Below are the code and all the weights of a small trained network. Each question names an input and a class and asks about switching units off, where a switched-off unit gives its printed mean instead of its output.

import numpy as np


def w(rows, s, z=0):
    codes = np.array(rows[::2]) - 128.0
    scale = np.full(codes.shape[1], s)
    scale[-1] = z or s
    return codes * scale


def f(y):
    return y / 2 * (1 + np.tanh(0.7978845608 * (y + 0.044715 * y**3)))


def log_softmax(a):
    a = a - a.max(-1, keepdims=True)
    return a - np.log(np.exp(a).sum(-1, keepdims=True))


def net(x, mask):
    res = np.array(x, float).reshape(1, 7) / 4 @ E
    y = f(res @ A[0][:, :-1].T + A[0][:, -1])
    res = res + np.where(mask, y, B[0][:, -1]) @ B[0][:, :-1]
    return log_softmax(res[-1] @ U[:, :-1].T + U[:, -1])


A, B = {}, {}
E = w([
[77,242,133,146,90,188,242,194,203,96,210],'x0',
[56,164,66,22,236,57,123,93,73,35,161],'x1',
[119,144,131,164,101,161,114,122,83,127,150],'x2',
[234,194,83,235,73,83,152,120,91,85,116],'x3',
[124,111,136,142,110,116,119,142,128,109,148],'x4',
[141,102,119,108,114,128,119,121,173,92,135],'x5',
[127,151,144,117,92,32,137,43,89,197,254],'x6',
],0.0098)
A[0] = w([
[152,98,101,80,110,86,77,117,90,170,57,21],'n0',
[147,127,182,137,152,214,72,229,140,49,29,1],'n1',
[136,72,188,144,39,164,163,178,164,204,102,67],'n2',
[183,82,89,109,109,77,54,85,105,176,130,17],'n3',
[141,146,125,51,172,46,97,131,42,74,173,110],'n4',
[33,41,158,64,131,179,85,165,151,236,159,26],'n5',
[187,75,161,185,113,153,113,138,169,210,113,56],'n6',
[205,38,138,93,143,136,3,182,29,135,91,47],'n7',
[188,69,181,154,118,111,163,50,170,212,173,81],'n8',
[107,150,175,117,107,99,143,39,152,174,246,153],'n9',
[197,129,39,212,81,37,196,111,115,126,57,94],'n10',
],0.0072,0.0022)
B[0] = w([
[107,143,118,139,91,152,192,174,138,105,110,189],'n0',
[201,207,230,103,73,23,65,139,129,178,54,234],'n1',
[85,132,126,71,137,174,183,63,50,62,136,245],'n2',
[195,112,155,136,58,193,212,167,160,198,133,196],'n3',
[66,136,123,59,147,122,109,91,115,82,81,199],'n4',
[213,68,7,241,164,143,44,28,183,148,254,233],'n5',
[62,90,153,71,200,185,156,28,69,70,69,230],'n6',
[121,126,118,124,35,167,214,132,184,141,106,239],'n7',
[49,150,222,63,85,137,27,101,105,95,66,203],'n8',
[166,180,188,124,62,109,104,199,125,182,76,212],'n9',
[229,86,62,180,225,151,95,107,164,72,184,228],'n10',
],0.0079,0.012)
U = w([
[50,128,120,89,143,136,117,82,57,42,117,43],'0',
[158,156,168,130,93,65,57,137,105,176,103,98],'1',
[171,103,60,206,150,120,96,86,139,117,199,114],'2',
[100,152,127,138,86,172,244,173,192,146,170,251],'3',
],0.011,0.0022)

Each question gives the input, the list of numbers given to net, and the class t.
The units are the neurons (one row each of A and B). Each row of codes is followed by its name. A weight is (code - 128) times the scale printed after its matrix; where a second scale follows, it is the last column's (A, B and U).
mask holds one flag per neuron, in row order. A switched-off neuron (its flag False) gives its mean, the last column of its row in B, instead of its output. The means were averaged over made-up inputs and are rounded, as every weight is.
A unit's drop is (log p(t) with every unit on - log p(t) with that unit switched off) / (log p(t) with every unit on - log p(t) with every unit switched off).
The circuit of an input: a set's keep is (log p(t) with only the set's units on - log p(t) with every unit switched off) / (log p(t) with every unit on - log p(t) with every unit switched off). Starting from all 11 units, units are removed one at a time, each time the one whose removal leaves the highest keep (on an exact tie, the one counted first), for as long as the keep stays at least 0.8.
circuit, biggest first: the units of the circuit, biggest drop first
unit that matters most: the unit with the biggest drop
k most important neurons: the k neurons with the biggest drops, biggest first
drop when u is switched off: that unit's drop, to one decimal
input [6,-8,6,-4,-6,5,-6], class 0: circuit, biggest first	n2; n6
input [0,0,1,4,-3,6,6], class 1: circuit, biggest first	n9
input [5,-8,3,-7,-7,8,5], class 0: 2 most important neurons	n2; n8
input [7,-7,-4,6,7,-7,-5], class 0: circuit, biggest first	n2; n6; n7
input [-7,6,8,4,-3,-2,-5], class 3: circuit, biggest first	n7; n6; n3
input [-2,1,2,0,-5,0,2], class 1: 3 most important neurons	n2; n6; n5
input [2,-4,8,-6,1,-5,-4], class 2: 2 most important neurons	n5; n8
input [-4,-3,-2,-3,0,4,0], class 3: circuit, biggest first	n7; n3
input [-4,-6,5,5,7,-2,-1], class 0: 2 most important neurons	n6; n5
input [-7,0,-7,-7,-7,-3,-7], class 1: 3 most important neurons	n1; n10; n2
input [-2,-1,8,8,-7,4,8], class 1: 3 most important neurons	n9; n5; n8
input [-7,-6,8,7,-6,-6,4], class 2: 3 most important neurons	n10; n3; n4
input [0,-5,8,4,-6,2,-5], class 0: 3 most important neurons	n6; n2; n5
input [-6,6,-5,-7,-8,3,8], class 1: unit that matters most	n9
input [5,-3,-5,5,2,-2,-5], class 1: 3 most important neurons	n1; n5; n7
input [-8,5,6,2,-2,0,3], class 3: 2 most important neurons	n3; n7
input [-8,4,3,-4,4,-6,2], class 3: 2 most important neurons	n7; n3
input [7,-6,-2,7,4,6,4], class 2: drop when n1 is switched off	0.1
input [7,-8,1,-2,8,-4,-3], class 0: drop when n6 is switched off	0.1
input [1,-4,-7,1,-7,5,3], class 0: unit that matters most	n1
input [4,-2,4,-8,-4,-8,-8], class 1: drop when n1 is switched off	1.5
